Here is a tiny trained network, its code and every weight. The questions are about switching its units off for an input and a class, where a switched-off unit gives its printed mean instead of its output.

import numpy as np


def w(rows, s, z=0):
    codes = np.array(rows[::2]) - 128.0
    scale = np.full(codes.shape[1], s)
    scale[-1] = z or s
    return codes * scale


def f(y):
    return y / 2 * (1 + np.tanh(0.7978845608 * (y + 0.044715 * y**3)))


def log_softmax(a):
    a = a - a.max(-1, keepdims=True)
    return a - np.log(np.exp(a).sum(-1, keepdims=True))


def net(x, mask):
    res = np.array(x, float).reshape(1, 5) / 4 @ E
    y = f(res @ A[0][:, :-1].T + A[0][:, -1])
    res = res + np.where(mask, y, B[0][:, -1]) @ B[0][:, :-1]
    return log_softmax(res[-1] @ U[:, :-1].T + U[:, -1])


A, B = {}, {}
E = w([
[132,81,186,141,34,142],'x0',
[177,221,97,88,128,163],'x1',
[36,73,61,187,123,152],'x2',
[37,171,188,52,124,112],'x3',
[69,218,118,212,107,1],'x4',
],0.0085)
A[0] = w([
[153,178,67,122,254,159,127],'n0',
[114,140,209,78,113,119,130],'n1',
[164,123,178,79,181,116,177],'n2',
[155,163,177,40,113,44,149],'n3',
[38,111,106,139,180,63,158],'n4',
[95,112,128,67,121,211,163],'n5',
[144,61,65,128,162,166,199],'n6',
[32,175,156,167,156,75,192],'n7',
[143,72,184,157,161,96,255],'n8',
[105,209,132,175,89,48,180],'n9',
[182,104,135,95,81,142,113],'n10',
[120,91,111,199,108,149,198],'n11',
[183,132,113,127,128,105,149],'n12',
[77,188,126,106,155,172,93],'n13',
],0.013,0.0053)
B[0] = w([
[166,152,85,97,73,164,218],'n0',
[188,188,164,133,121,93,182],'n1',
[185,130,155,176,130,189,188],'n2',
[190,187,121,149,79,154,206],'n3',
[99,61,187,84,161,71,223],'n4',
[130,189,129,153,191,4,210],'n5',
[158,48,90,84,104,148,223],'n6',
[124,99,127,101,106,77,250],'n7',
[161,75,135,176,110,152,196],'n8',
[98,113,66,95,128,57,255],'n9',
[118,128,131,176,189,99,175],'n10',
[100,71,171,105,111,189,211],'n11',
[126,121,95,146,136,190,156],'n12',
[169,133,148,160,165,158,166],'n13',
],0.011,0.012)
U = w([
[166,137,59,60,46,153,183],'0',
[73,174,35,106,104,141,3],'1',
[116,59,134,159,91,255,159],'2',
[151,188,206,174,130,215,101],'3',
[140,167,68,184,234,123,163],'4',
[78,88,156,44,171,51,154],'5',
],0.009,0.0059)

Each question gives the input, the list of numbers given to net, and the class t.
The units are the neurons (one row each of A and B). Each row of codes is followed by its name. A weight is (code - 128) times the scale printed after its matrix; where a second scale follows, it is the last column's (A, B and U).
mask holds one flag per neuron, in row order. A switched-off neuron (its flag False) gives its mean, the last column of its row in B, instead of its output. The means were averaged over made-up inputs and are rounded, as every weight is.
A unit's drop is (log p(t) with every unit on - log p(t) with that unit switched off) / (log p(t) with every unit on - log p(t) with every unit switched off).
The circuit of an input: a set's keep is (log p(t) with only the set's units on - log p(t) with every unit switched off) / (log p(t) with every unit on - log p(t) with every unit switched off). Starting from the 12 units with the biggest drops (on a tie, the unit counted first), units are removed one at a time, each time the one whose removal leaves the highest keep (on an exact tie, the one counted first), for as long as the keep stays at least 0.8.
circuit, biggest first: the units of the circuit, biggest drop first
most important unit: the unit with the biggest drop
k most important neurons: the k neurons with the biggest drops, biggest first
drop when u is switched off: that unit's drop, to one decimal
input [1,-2,-3,-2,-7], class 4: circuit, biggest first : (n5; n10; n4)
input [4,7,4,2,3], class 5: circuit, biggest first : (n0)
input [1,-5,1,4,-8], class 4: circuit, biggest first : (n5; n4; n7)
input [-1,2,-7,8,4], class 0: 2 most important neurons : (n3; n9)
input [-8,-4,-4,-2,-5], class 2: 2 most important neurons : (n9; n2)
input [6,-1,2,0,-1], class 2: 2 most important neurons : (n9; n4)
input [5,3,-8,-6,6], class 4: 3 most important neurons : (n0; n6; n7)
input [-8,-8,-8,-5,3], class 0: 3 most important neurons : (n0; n5; n10)
input [-5,-4,-6,-1,0], class 3: circuit, biggest first : (n9; n2)
input [-4,-6,-2,3,-7], class 4: circuit, biggest first : (n5; n4; n2)
input [6,-5,-2,1,-2], class 2: 2 most important neurons : (n8; n3)
input [-5,2,0,1,2], class 0: 3 most important neurons : (n0; n5; n10)
input [-3,7,-4,-2,-7], class 4: 4 most important neurons : (n5; n10; n11; n7)
input [7,6,2,5,0], class 3: circuit, biggest first : (n9; n6)
input [2,-4,-4,-2,-1], class 3: 2 most important neurons : (n6; n9)
input [8,0,-3,1,-6], class 4: 3 most important neurons : (n5; n10; n11)
input [-2,7,-2,2,-4], class 3: 2 most important neurons : (n9; n2)
input [8,6,-3,2,1], class 3: 2 most important neurons : (n6; n7)
input [-1,6,-2,-5,6], class 1: most important unit : n6
input [-4,-3,1,1,-4], class 2: 2 most important neurons : (n9; n7)
input [-6,6,-4,6,8], class 0: circuit, biggest first : (n3)
input [-3,-2,-2,5,-6], class 4: drop when n11 is switched off : 0.2
input [-8,-7,-7,-4,-7], class 2: drop when n2 is switched off : 0.2
input [4,6,-4,-4,-7], class 4: drop when n5 is switched off : 0.2
